Below is a small trained network, with its code and all its weights. Each question gives an input and a target symbol and asks what happens when units are switched off, that is, made to give their printed mean instead of their output.

import numpy as np


def w(rows, s, z=0):
    codes = np.array(rows[::2]) - 128.0
    scale = np.full(codes.shape[1], s)
    scale[-1] = z or s
    return codes * scale


def norm(h):
    return h / np.sqrt((h * h).mean(-1, keepdims=True) + 1e-5)


def f(y):
    return y / 2 * (1 + np.tanh(0.7978845608 * (y + 0.044715 * y**3)))


def softmax(a):
    e = np.exp(a - a.max(-1, keepdims=True))
    return e / e.sum(-1, keepdims=True)


def log_softmax(a):
    a = a - a.max(-1, keepdims=True)
    return a - np.log(np.exp(a).sum(-1, keepdims=True))


def net(x, mask):
    ids = ['αβδεζθλμξπστφψ'.index(c) for c in x.split()]
    T = len(ids)
    res = E[ids] + P[:T]
    u = 0
    for l in range(3):
        r = norm(res)
        for j in range(2):
            rows = slice(2 * j, 2 * j + 2)
            q, k, v = (r @ M[l][rows].T for M in (Q, K, V))
            z = softmax(np.where(np.tri(T) > 0, q @ k.T / 2**0.5, -1e9)) @ v
            o = O[l][rows]
            res = res + np.where(mask[u + j], z, o[:, -1]) @ o[:, :-1]
        u += 2
        y = f(norm(res) @ A[l][:, :-1].T + A[l][:, -1])
        res = res + np.where(mask[u : u + 4], y, B[l][:, -1]) @ B[l][:, :-1]
        u += 4
    return log_softmax(norm(res)[-1] @ U[:, :-1].T + U[:, -1])


Q, K, V, O, A, B = {}, {}, {}, {}, {}, {}
E = w([
[110,118,114],'α',
[132,108,109],'β',
[118,100,144],'δ',
[145,107,129],'ε',
[133,144,166],'ζ',
[120,133,158],'θ',
[146,75,118],'λ',
[119,134,155],'μ',
[145,121,153],'ξ',
[124,137,164],'π',
[128,137,157],'σ',
[154,101,94],'τ',
[143,89,15],'φ',
[153,98,6],'ψ',
],0.0025)
P = w([
[126,151,111],'0',
[76,8,140],'1',
[124,88,144],'2',
[199,173,140],'3',
[16,60,124],'4',
[131,89,144],'5',
[210,159,115],'6',
[3,98,125],'7',
[127,96,143],'8',
[210,155,117],'9',
[9,93,123],'10',
],0.0053)
Q[0] = w([
[2,140,66],'L0H1',
[183,117,171],'L0H1',
[153,225,111],'L0H2',
[163,214,170],'L0H2',
],0.0069)
K[0] = w([
[91,2,242],'L0H1',
[136,165,80],'L0H1',
[202,102,222],'L0H2',
[167,57,202],'L0H2',
],0.0073)
V[0] = w([
[110,2,181],'L0H1',
[142,100,134],'L0H1',
[12,246,46],'L0H2',
[71,160,105],'L0H2',
],0.0021)
O[0] = w([
[251,76,134,214],'L0H1',
[159,120,136,169],'L0H1',
[231,142,250,255],'L0H2',
[180,133,167,168],'L0H2',
],0.0023,0.00036)
A[0] = w([
[3,142,166,6],'L0N1',
[158,118,110,50],'L0N2',
[170,84,87,164],'L0N3',
[151,110,37,95],'L0N4',
],0.0058,0.0016)
B[0] = w([
[166,1,171,192],'L0N1',
[124,95,149,106],'L0N2',
[74,155,193,252],'L0N3',
[126,148,213,174],'L0N4',
],0.0041,0.0012)
Q[1] = w([
[166,120,119],'L1H1',
[84,151,128],'L1H1',
[113,178,78],'L1H2',
[169,193,2],'L1H2',
],0.0097)
K[1] = w([
[180,76,131],'L1H1',
[18,178,72],'L1H1',
[177,51,40],'L1H2',
[199,84,2],'L1H2',
],0.0055)
V[1] = w([
[219,89,147],'L1H1',
[85,165,87],'L1H1',
[59,176,145],'L1H2',
[131,4,117],'L1H2',
],0.0037)
O[1] = w([
[68,186,163,220],'L1H1',
[157,90,86,3],'L1H1',
[107,185,76,162],'L1H2',
[216,4,134,75],'L1H2',
],0.0031,0.00073)
A[1] = w([
[59,111,73,94],'L1N1',
[133,152,116,9],'L1N2',
[90,107,29,5],'L1N3',
[201,236,2,62],'L1N4',
],0.0053,0.0021)
B[1] = w([
[199,159,78,137],'L1N1',
[175,115,183,46],'L1N2',
[252,58,136,49],'L1N3',
[65,235,208,254],'L1N4',
],0.0038,0.0013)
Q[2] = w([
[187,147,126],'L2H1',
[216,157,108],'L2H1',
[159,63,197],'L2H2',
[254,66,88],'L2H2',
],0.0068)
K[2] = w([
[113,168,85],'L2H1',
[120,175,34],'L2H1',
[176,133,220],'L2H2',
[133,61,254],'L2H2',
],0.0078)
V[2] = w([
[180,16,117],'L2H1',
[204,127,168],'L2H1',
[117,116,145],'L2H2',
[37,1,130],'L2H2',
],0.0034)
O[2] = w([
[248,97,22,79],'L2H1',
[187,204,167,6],'L2H1',
[122,152,118,160],'L2H2',
[140,252,5,208],'L2H2',
],0.0028,0.0011)
A[2] = w([
[182,216,89,28],'L2N1',
[100,185,237,107],'L2N2',
[254,77,185,151],'L2N3',
[176,238,60,3],'L2N4',
],0.0047,0.0037)
B[2] = w([
[51,98,133,47],'L2N1',
[213,95,77,250],'L2N2',
[101,253,151,94],'L2N3',
[3,41,149,50],'L2N4',
],0.0041,0.0014)
U = w([
[70,208,210,254],'α',
[178,183,135,195],'β',
[234,93,211,145],'δ',
[209,146,61,127],'ε',
[95,92,119,140],'ζ',
[118,100,169,49],'θ',
[38,173,11,106],'λ',
[136,107,165,18],'μ',
[179,98,29,151],'ξ',
[101,105,146,55],'π',
[109,93,140,131],'σ',
[103,96,110,138],'τ',
[119,109,144,57],'φ',
[131,113,141,36],'ψ',
],0.011,0.0035)

Each question gives the input, a string of symbols that net reads in full, and the target symbol t.
The units are the heads (2 rows each of Q, K, V and O) and the neurons (one row each of A and B). Each row of codes is followed by its name. A weight is (code - 128) times the scale printed after its matrix; where a second scale follows, it is the last column's (O, A, B and U).
mask holds one flag per unit, layer by layer, with each layer's heads first. A switched-off unit (its flag False) gives its mean, the last column of its rows in O or B, instead of its output. The means were averaged over made-up inputs and are rounded, as every weight is.
A unit's drop is (log p(t) with every unit on - log p(t) with that unit switched off) / (log p(t) with every unit on - log p(t) with every unit switched off).
The circuit of an input: a set's keep is (log p(t) with only the set's units on - log p(t) with every unit switched off) / (log p(t) with every unit on - log p(t) with every unit switched off). Starting from the 12 units with the biggest drops (on a tie, the unit counted first), units are removed one at a time, each time the one whose removal leaves the highest keep (on an exact tie, the one counted first), for as long as the keep stays at least 0.8.
circuit, biggest first: the units of the circuit, biggest drop first
most important unit: the unit with the biggest drop
k most important neurons: the k neurons with the biggest drops, biggest first
top k neurons in layer l: the k neurons of layer l with the biggest drops, biggest first
which heads matter: for each layer, one digit per head in row order, 1 if its drop is at least 0.15 and else 0, layers parted by /
input ε φ ξ ξ β λ λ δ τ σ, target α: top 2 neurons in layer 2 : L2N4; L2N1
input σ ζ ξ τ λ δ θ, target α: most important unit : L1N4
input δ λ δ θ δ λ μ ε λ ζ, target α: 2 most important neurons : L1N4; L0N1
input α σ λ ξ ξ ε δ μ ψ, target α: which heads matter : 11 / 01 / 10
input λ δ λ ψ ξ λ π, target α: 2 most important neurons : L1N4; L0N1
input τ λ σ α, target α: circuit, biggest first : L1N4; L0H2
input λ τ λ φ π ε, target λ: circuit, biggest first : L0N4; L1N4; L0N1; L1H2
input ξ λ λ λ τ τ σ τ μ, target ξ: which heads matter : 11 / 01 / 11
input λ φ β τ ξ ζ λ ψ ψ, target λ: circuit, biggest first : L0N1; L0N3; L0N4; L1N4
input ξ δ λ, target ξ: which heads matter : 00 / 01 / 11
input δ ε μ ψ θ α ξ λ ψ, target δ: circuit, biggest first : L0N4; L0H2
input ξ ε λ τ δ ψ ξ π ζ, target ξ: 3 most important neurons : L1N4; L0N4; L0N3
input α μ δ, target α: 2 most important neurons : L2N3; L0N4
input δ λ β α λ σ λ λ φ, target δ: 2 most important neurons : L0N3; L0N4
input δ λ φ ε π θ α, target α: 2 most important neurons : L0N1; L1N4
input λ ε λ λ ε σ, target λ: most important unit : L0N4
input λ λ ξ, target λ: which heads matter : 00 / 00 / 00
input λ λ ξ δ, target α: 2 most important neurons : L0N1; L1N4
input δ ξ λ λ φ τ λ ξ λ θ, target α: which heads matter : 10 / 00 / 00
input θ ε ξ λ ε θ δ φ λ ψ, target α: which heads matter : 00 / 00 / 00
